Below is a small trained network, with its code and all its weights. Each question gives an input and a target symbol and asks what happens when units are switched off, that is, made to give their printed mean instead of their output.

import numpy as np


def w(rows, s, z=0):
    codes = np.array(rows[::2]) - 128.0
    scale = np.full(codes.shape[1], s)
    scale[-1] = z or s
    return codes * scale


def norm(h):
    return h / np.sqrt((h * h).mean(-1, keepdims=True) + 1e-5)


def softmax(a):
    e = np.exp(a - a.max(-1, keepdims=True))
    return e / e.sum(-1, keepdims=True)


def log_softmax(a):
    a = a - a.max(-1, keepdims=True)
    return a - np.log(np.exp(a).sum(-1, keepdims=True))


def net(x, mask):
    ids = ['αβεζηθμπτω'.index(c) for c in x.split()]
    T = len(ids)
    res = E[ids] + P[:T]
    u = 0
    for l in range(2):
        r = norm(res)
        for j in range(3):
            rows = slice(4 * j, 4 * j + 4)
            q, k, v = (r @ M[l][rows].T for M in (Q, K, V))
            z = softmax(np.where(np.tri(T) > 0, q @ k.T / 4**0.5, -1e9)) @ v
            o = O[l][rows]
            res = res + np.where(mask[u + j], z, o[:, -1]) @ o[:, :-1]
        u += 3
    return log_softmax(norm(res)[-1] @ U[:, :-1].T + U[:, -1])


Q, K, V, O = {}, {}, {}, {}
E = w([
[121,118,129],'α',
[179,146,156],'β',
[108,114,137],'ε',
[58,207,121],'ζ',
[216,142,103],'η',
[85,233,254],'θ',
[78,61,160],'μ',
[107,117,133],'π',
[165,86,119],'τ',
[123,107,123],'ω',
],0.025)
P = w([
[192,52,227],'0',
[162,177,117],'1',
[175,65,240],'2',
[156,177,116],'3',
[168,71,247],'4',
[154,176,115],'5',
[165,75,255],'6',
[154,177,116],'7',
[165,79,254],'8',
],0.0081)
Q[0] = w([
[129,106,5],'0.h0',
[83,94,18],'0.h0',
[64,83,87],'0.h0',
[126,170,117],'0.h0',
[129,141,164],'0.h1',
[98,161,144],'0.h1',
[141,123,99],'0.h1',
[133,152,140],'0.h1',
[135,42,182],'0.h2',
[124,191,87],'0.h2',
[185,95,113],'0.h2',
[87,117,150],'0.h2',
],0.021)
K[0] = w([
[106,82,4],'0.h0',
[47,76,3],'0.h0',
[83,13,56],'0.h0',
[98,201,110],'0.h0',
[81,135,162],'0.h1',
[77,141,121],'0.h1',
[193,165,141],'0.h1',
[84,141,157],'0.h1',
[94,42,175],'0.h2',
[150,230,134],'0.h2',
[201,94,152],'0.h2',
[36,119,137],'0.h2',
],0.015)
V[0] = w([
[79,13,2],'0.h0',
[177,82,191],'0.h0',
[202,56,106],'0.h0',
[44,108,111],'0.h0',
[86,118,41],'0.h1',
[114,119,168],'0.h1',
[128,96,167],'0.h1',
[192,151,127],'0.h1',
[77,206,85],'0.h2',
[80,135,58],'0.h2',
[166,57,46],'0.h2',
[99,58,103],'0.h2',
],0.0085)
O[0] = w([
[3,63,54,2],'0.h0',
[177,123,87,178],'0.h0',
[149,59,60,103],'0.h0',
[12,151,130,106],'0.h0',
[78,97,58,83],'0.h1',
[180,61,140,160],'0.h1',
[171,129,155,152],'0.h1',
[77,168,196,106],'0.h1',
[182,27,184,113],'0.h2',
[179,120,177,96],'0.h2',
[46,216,254,67],'0.h2',
[135,214,148,121],'0.h2',
],0.0059,0.0073)
Q[1] = w([
[117,221,78],'1.h0',
[86,191,75],'1.h0',
[96,249,116],'1.h0',
[99,51,137],'1.h0',
[130,82,233],'1.h1',
[250,189,129],'1.h1',
[49,133,186],'1.h1',
[109,155,122],'1.h1',
[93,145,43],'1.h2',
[102,170,78],'1.h2',
[156,169,92],'1.h2',
[171,152,195],'1.h2',
],0.014)
K[1] = w([
[34,135,152],'1.h0',
[48,159,114],'1.h0',
[64,133,162],'1.h0',
[159,140,90],'1.h0',
[107,134,239],'1.h1',
[172,166,127],'1.h1',
[6,140,193],'1.h1',
[126,118,105],'1.h1',
[138,167,70],'1.h2',
[133,170,90],'1.h2',
[122,167,142],'1.h2',
[69,122,170],'1.h2',
],0.021)
V[1] = w([
[102,231,150],'1.h0',
[44,99,217],'1.h0',
[164,155,105],'1.h0',
[86,174,31],'1.h0',
[220,179,52],'1.h1',
[147,134,123],'1.h1',
[55,46,2],'1.h1',
[158,46,126],'1.h1',
[96,234,50],'1.h2',
[72,26,165],'1.h2',
[56,58,85],'1.h2',
[184,143,100],'1.h2',
],0.0051)
O[1] = w([
[160,76,148,118],'1.h0',
[127,64,99,105],'1.h0',
[126,140,160,144],'1.h0',
[150,42,101,60],'1.h0',
[62,179,61,159],'1.h1',
[108,117,116,139],'1.h1',
[218,250,204,3],'1.h1',
[77,146,143,134],'1.h1',
[144,188,165,66],'1.h2',
[197,72,255,129],'1.h2',
[166,99,174,75],'1.h2',
[52,164,132,135],'1.h2',
],0.0046,0.0056)
U = w([
[145,169,33,149],'α',
[217,163,123,210],'β',
[111,9,82,153],'ε',
[33,131,220,104],'ζ',
[200,165,105,100],'η',
[158,218,254,6],'θ',
[179,28,205,162],'μ',
[67,111,83,253],'π',
[215,46,25,31],'τ',
[71,250,127,133],'ω',
],0.017,0.0039)

Each question gives the input, a string of symbols that net reads in full, and the target symbol t.
The units are the heads (4 rows each of Q, K, V and O). Each row of codes is followed by its name. A weight is (code - 128) times the scale printed after its matrix; where a second scale follows, it is the last column's (O and U).
mask holds one flag per head, layer by layer. A switched-off head (its flag False) gives its mean, the last column of its rows in O, instead of its output. The means were averaged over made-up inputs and are rounded, as every weight is.
A unit's drop is (log p(t) with every unit on - log p(t) with that unit switched off) / (log p(t) with every unit on - log p(t) with every unit switched off).
The circuit of an input: a set's keep is (log p(t) with only the set's units on - log p(t) with every unit switched off) / (log p(t) with every unit on - log p(t) with every unit switched off). Starting from all 6 units, units are removed one at a time, each time the one whose removal leaves the highest keep (on an exact tie, the one counted first), for as long as the keep stays at least 0.8.
units of the circuit, in order: the units of the circuit, biggest drop first
most important unit: the unit with the biggest drop
heads that matter: for each layer, one digit per head in row order, 1 if its drop is at least 0.15 and else 0, layers parted by /
input η π ζ μ, target ζ: heads that matter -> 101 / 010
input ζ α π ζ ζ, target ζ: heads that matter -> 101 / 010
input ε β ζ, target β: heads that matter -> 101 / 000
input ε π α, target α: units of the circuit, in order -> 0.h2, 1.h1, 0.h0
input ζ ζ π, target π: heads that matter -> 001 / 000
input ε μ η τ ω μ α ε ζ, target μ: heads that matter -> 101 / 001
input π ε ω θ θ π β α, target μ: heads that matter -> 101 / 000
input π ζ ζ η θ π β ζ τ, target β: units of the circuit, in order -> 0.h2, 0.h0
input μ ω ζ ω ε β τ π, target ε: most important unit -> 0.h2
input θ μ θ τ, target α: units of the circuit, in order -> 0.h0, 0.h2, 1.h1
input ω α ε, target ε: heads that matter -> 101 / 011
input θ ζ τ ζ α ζ ζ ω, target π: heads that matter -> 100 / 000
input π η π ε τ, target τ: units of the circuit, in order -> 0.h0, 0.h2
input ζ ω ζ τ τ π ω, target ω: most important unit -> 0.h2
input ζ θ μ ω, target π: heads that matter -> 101 / 000
input τ ε ε μ ε μ ε θ η, target θ: units of the circuit, in order -> 0.h0, 0.h2
input μ ε ζ, target μ: heads that matter -> 001 / 001
input π ζ ζ ε ε, target ε: heads that matter -> 101 / 010
input ε θ ω, target θ: heads that matter -> 011 / 000
input θ ω ε ζ η ω ω, target θ: most important unit -> 0.h0
input ω η π α ω θ α, target θ: heads that matter -> 001 / 000
input ζ ε π θ ζ θ τ, target θ: units of the circuit, in order -> 0.h2, 0.h0
input ε ζ α, target α: heads that matter -> 101 / 000
input ω η ε β α, target β: units of the circuit, in order -> 0.h0, 0.h2
input ε ε π, target π: units of the circuit, in order -> 0.h2, 0.h0
input ζ ζ τ, target τ: units of the circuit, in order -> 0.h0, 1.h2, 0.h2
input τ θ π, target θ: units of the circuit, in order -> 0.h2
